Each row is followed by its class.
[ 13  -7   0   0   6  -5   3   8 -22  -3  -1   4   1  -1  -1 -13   8   1
  -7   8  -1] | <78>
[-17   5 -17  -4   2 -13   1  -4  53  -3  -2  12  -4   9  -3 -15  -6   1
   1   1  -4] | <76>
[  5  13  20 -10  16 -21 -31   8 -12  -4 -10  13  -1   4   0   2   9  -2
 -11  -5  -6] | <81>
[  6   5 -19  -2   4   5   5   3  29  -1   8   1   1   0   2   6   3  -7
  -6   7  -2] | <81>
[  9   5 -20   0   0   1   0 -10  -5  -7   3   7   2   4 -10   2   2   1
  -8   0   9] | <81>
[  4  -8 -27   6  -3  19  -8  -4  -4   1   5  -6  -3   0  -2  -1  -3  -6
   1 -10   3] | <81>
[ 6  1 -9  1 10 11  6  5 12 -5  4 -9  2  1  0  6  1  1 -2  3  3] | <81>
[ 10   8 -35  -1  -1  10  -2  -5  20  -2  -1  -1   1   0  -3   6   5  -1
  -2   5  -2] | <81>
[ -3   1 -20  -1   0  -2   5   6  15  -7  13  -6  -9   6  -5 -16   0   0
  -6   3   1] | <76>
[  1  -5 -21   7   2   2  -2 -10  -3  -5   0   3   1   1  -6   5   3   1
   1  -1   7] | <81>
[  1   1 -26   3   6   4   3  -1  -6 -10   6   4 -10   2   5  -3   7  -1
  -4   0   2] | <78>
[-13 -10 -27   0  -4   0  -3  -5  40   5   4   0   8   4  -3  -5   1  -2
 -13   4  -1] | <76>
[ 11   0 -13   4   6   9  -1   3 -13  -9   7   2   0  -1  -8   1   3   0
  -5  -1   7] | <81>
[ -2 -12 -16  -2   1  -7   3  14 -10  -2   6   6   3  -1   2 -22   1  -6
   5  -3   0] | <78>
[10 -4  7 -3  7 -8  3 19 -4 -8  3  6 -4 -2  0 -7  1 25  1 -2 -4] | <78>
[  2  15   7   5   2  -6  -2  -7   1  -4  -4   2  -1   5  -1   4  11  -5
 -13   8  -4] | <81>
[  2  13   1   0   0   3  -2 -10 -17  -6   5   2   0   2  -2   4   7 -12
  -9   0   3] | <81>
[  5  -8  -5   8   1  -8   2   1 -24  -4   8   3  -1  -2  -5 -15   4   0
   0  -2   6] | <78>
[ -4   7 -39   0 -11  11   3 -23  34   0   9  -5   3   2   0   1  -4   1
  -1   1   5] | <81>
[ -1 -19   4   5   5  -8   1  15  -3  -1   4   1  11 -10  -2 -18   2   2
   5  -2   1] | <80>
[  7  -1   5   1  16   1   5  10 -29  -9   3   4   2   0  -2  -3   9   0
  -2   6   5] | <78>
[ -1  11 -18   1   0   4   5  -4  33  -3   9  -4  -1   1  -5  -4   2   1
  -3  -6   0] | <81>
[  2  -3  20  -1   0   0   7  20   5   2   3   5   2  -3  -1 -19   1  -4
   2   4  -7] | <76>
[  5   9 -30  12   6   7  -4 -11   3 -10   5   3   4   4  -3   0  -2  -2
  -8   9   7] | <81>
[ -8   5 -16   5  -5  -6   4  -4   7  -3   6   5   3   5  -1 -12   5  -2
  -5   3  10] | <78>
[-16  -1 -21   3 -10  -4  13   1  43   4   3   0   2  -2   0 -15  -5  -3
  11   3  -8] | <76>
[ 14   3 -18   0   0  18  -2   6 -20  -7   2  -1   1  -6   2   9   6  -2
  -3   2   4] | <81>
[ -4 -16  -9   1   4   1   1  13   5   3   3  -2   4  -3   0 -12  -7   5
  11   7   0] | <76>
[ 21 -18 -27   0   4   5   9  25 -53  -6   5  -6   0  -8  -5 -23  -7  -7
   2   6   3] | <81>
[  4  15 -17   1  -3  16   0 -11  13  -3   4   1 -12   1   7   9   3  -5
  -6   5   0] | <81>

Each row is followed by its class.
[ 11   4  -2  -8   4   2  -5   0 -10   2  -7   2 -18  -6   2   5   5  -6
   0   0   8] | B
[ 13   2   3 -11   2   1  -4   1  -4   1  -2  -2  -8   0   1 -10   7  -2
  -1  -5  -2] | B
[-3  2  5 -5  7  5 -1  2 -5  3 -7 -1  3  4  5  1  1  6 -1 -6 -4] | U
[  6   0   4  -2   5   3  -5   2   1   2   5  -3  -8   0  -8  -2   1   5
  -2 -15   0] | U
[  8   0   1  -7   7   5   1   3  -5   1   7  -4 -12   7   1  -7   0   0
  -3  -1   3] | M
[ -2   0   7   3   9   3  -3   1  -9   2   7   0  -3   5   1   1  -3  15
  -1 -20   1] | B
[ 13   5  -2  -7   4   4  -4   0  -6   2  -3  -5 -14  -2   3   1   0  -1
  -2   0   4] | B
[ 4  6  6 -8  3  1 -2  4 -9 -3  0  0 -3  4 11 -5  3  4  3 -6  0] | M
[-3  4  8 -6  7  3  0  2 -6  3 -3 -1  3  7  1 -5 -3  6  1  0 -5] | U
[  2   3   4  -3   4   2  -2   1  -5   3   1   0  -3   5   4   1  -1   6
   0 -12   2] | B
[  6   0   1  -1   6   6  -4  -1  -5   5   2  -7 -12   4   3   0  -3   6
  -4  -1   4] | B
[  6   4   3  -3  11   2  -1   4  -7  -2   9  -9 -13  15   1  -7  -4  -3
  -1   2  -2] | M
[  8   4   0  -2   6   3  -4  -1  -9  -2   6  -5  -8   1   2  -6 -19  -5
   1  -6   0] | M
